Below is a small trained network, with its code and all its weights. Each question gives an input and a class and asks what happens when units are switched off, that is, made to give their printed mean instead of their output.

import numpy as np


def w(rows, s, z=0):
    codes = np.array(rows[::2]) - 128.0
    scale = np.full(codes.shape[1], s)
    scale[-1] = z or s
    return codes * scale


def norm(h):
    return h / np.sqrt((h * h).mean(-1, keepdims=True) + 1e-5)


def f(y):
    return np.maximum(y, 0)


def log_softmax(a):
    a = a - a.max(-1, keepdims=True)
    return a - np.log(np.exp(a).sum(-1, keepdims=True))


def net(x, mask):
    res = np.array(x, float).reshape(1, 5) / 4 @ E
    u = 0
    for l in range(2):
        y = f(norm(res) @ A[l][:, :-1].T + A[l][:, -1])
        res = res + np.where(mask[u : u + 9], y, B[l][:, -1]) @ B[l][:, :-1]
        u += 9
    return log_softmax(norm(res)[-1] @ U[:, :-1].T + U[:, -1])


A, B = {}, {}
E = w([
[235,40,75],'x0',
[27,47,205],'x1',
[146,137,115],'x2',
[123,124,133],'x3',
[16,77,1],'x4',
],0.007)
A[0] = w([
[71,149,180,11],'0.n1',
[65,57,174,252],'0.n2',
[87,164,21,130],'0.n3',
[145,235,77,135],'0.n4',
[171,177,53,59],'0.n5',
[113,130,77,44],'0.n6',
[206,189,199,177],'0.n7',
[99,237,93,14],'0.n8',
[199,5,123,85],'0.n9',
],0.014,0.0014)
B[0] = w([
[164,162,65,183],'0.n1',
[159,179,218,226],'0.n2',
[45,80,192,215],'0.n3',
[145,155,204,213],'0.n4',
[170,171,181,197],'0.n5',
[89,112,156,161],'0.n6',
[5,67,147,253],'0.n7',
[179,169,68,196],'0.n8',
[203,181,80,230],'0.n9',
],0.019,0.0075)
A[1] = w([
[40,205,163,134],'1.n1',
[97,98,72,217],'1.n2',
[121,95,211,7],'1.n3',
[183,41,171,29],'1.n4',
[153,237,152,81],'1.n5',
[48,99,91,147],'1.n6',
[90,7,165,139],'1.n7',
[58,98,21,157],'1.n8',
[214,13,166,194],'1.n9',
],0.012,0.0011)
B[1] = w([
[231,171,30,255],'1.n1',
[110,136,163,134],'1.n2',
[108,108,182,211],'1.n3',
[55,171,124,150],'1.n4',
[174,14,132,227],'1.n5',
[87,136,189,158],'1.n6',
[64,75,225,185],'1.n7',
[87,129,200,136],'1.n8',
[108,251,66,162],'1.n9',
],0.016,0.0092)
U = w([
[179,152,217,173],'0',
[11,147,193,179],'1',
[144,140,169,222],'2',
[173,119,181,153],'3',
[172,191,61,156],'4',
[98,98,87,42],'5',
[90,40,56,2],'6',
[37,114,22,2],'7',
],0.012,0.0073)

Each question gives the input, the list of numbers given to net, and the class t.
The units are the neurons (one row each of A and B). Each row of codes is followed by its name. A weight is (code - 128) times the scale printed after its matrix; where a second scale follows, it is the last column's (A, B and U).
mask holds one flag per neuron, layer by layer. A switched-off neuron (its flag False) gives its mean, the last column of its row in B, instead of its output. The means were averaged over made-up inputs and are rounded, as every weight is.
A unit's drop is (log p(t) with every unit on - log p(t) with that unit switched off) / (log p(t) with every unit on - log p(t) with every unit switched off).
The circuit of an input: a set's keep is (log p(t) with only the set's units on - log p(t) with every unit switched off) / (log p(t) with every unit on - log p(t) with every unit switched off). Starting from the 12 units with the biggest drops (on a tie, the unit counted first), units are removed one at a time, each time the one whose removal leaves the highest keep (on an exact tie, the one counted first), for as long as the keep stays at least 0.8.
units of the circuit, in order: the units of the circuit, biggest drop first
top k neurons: the k neurons with the biggest drops, biggest first
top k neurons in layer l: the k neurons of layer l with the biggest drops, biggest first
drop when u is switched off: that unit's drop, to one decimal
input [-4,7,-7,6,7], class 0: top 3 neurons -> (0.n2; 0.n7; 1.n1)
input [-8,-2,-2,-6,5], class 4: units of the circuit, in order -> (1.n1)
input [-8,-4,-4,-7,6], class 4: top 2 neurons -> (0.n8; 0.n7)
input [-3,4,2,-5,-6], class 1: top 3 neurons -> (0.n7; 0.n9; 1.n5)
input [-7,7,8,-4,2], class 3: top 3 neurons -> (0.n2; 0.n7; 1.n5)
input [-7,-4,4,-2,6], class 4: top 2 neurons in layer 1 -> (1.n1; 1.n7)
input [0,-6,-6,-5,-7], class 1: top 3 neurons in layer 0 -> (0.n7; 0.n9; 0.n2)
input [-2,5,-1,3,-6], class 1: top 3 neurons in layer 0 -> (0.n7; 0.n9; 0.n8)
input [1,-6,1,1,7], class 1: top 2 neurons -> (0.n3; 0.n9)
input [6,-3,-3,5,4], class 4: top 4 neurons -> (0.n7; 0.n9; 0.n2; 1.n9)
input [-8,4,-7,-4,-7], class 4: top 3 neurons in layer 0 -> (0.n1; 0.n3; 0.n4)
input [7,4,-2,-3,5], class 4: top 2 neurons in layer 1 -> (1.n9; 1.n7)
input [5,-2,1,1,-5], class 1: top 4 neurons -> (0.n7; 0.n8; 0.n2; 0.n1)
input [-6,8,5,1,7], class 0: top 3 neurons in layer 1 -> (1.n1; 1.n4; 1.n9)
input [-8,-5,-2,4,-5], class 4: top 4 neurons -> (0.n8; 1.n1; 0.n3; 0.n2)
input [5,3,-1,-6,-6], class 1: top 2 neurons -> (0.n7; 0.n8)
input [-8,-2,-5,-5,-8], class 1: top neuron in layer 1 -> (1.n6)
input [-8,4,4,2,-7], class 4: top 3 neurons in layer 0 -> (0.n1; 0.n3; 0.n4)
input [0,4,3,2,-7], class 1: top 2 neurons -> (0.n7; 1.n5)
input [3,-4,-1,-5,8], class 1: top neuron -> (0.n3)
input [-6,-2,-1,5,1], class 4: drop when 1.n3 is switched off -> 0.1
input [1,-4,-3,7,7], class 1: drop when 0.n3 is switched off -> 1.1
input [-4,3,-7,-6,2], class 3: drop when 0.n7 is switched off -> 0.4
input [-4,8,-6,-6,3], class 0: drop when 0.n2 is switched off -> 1.2
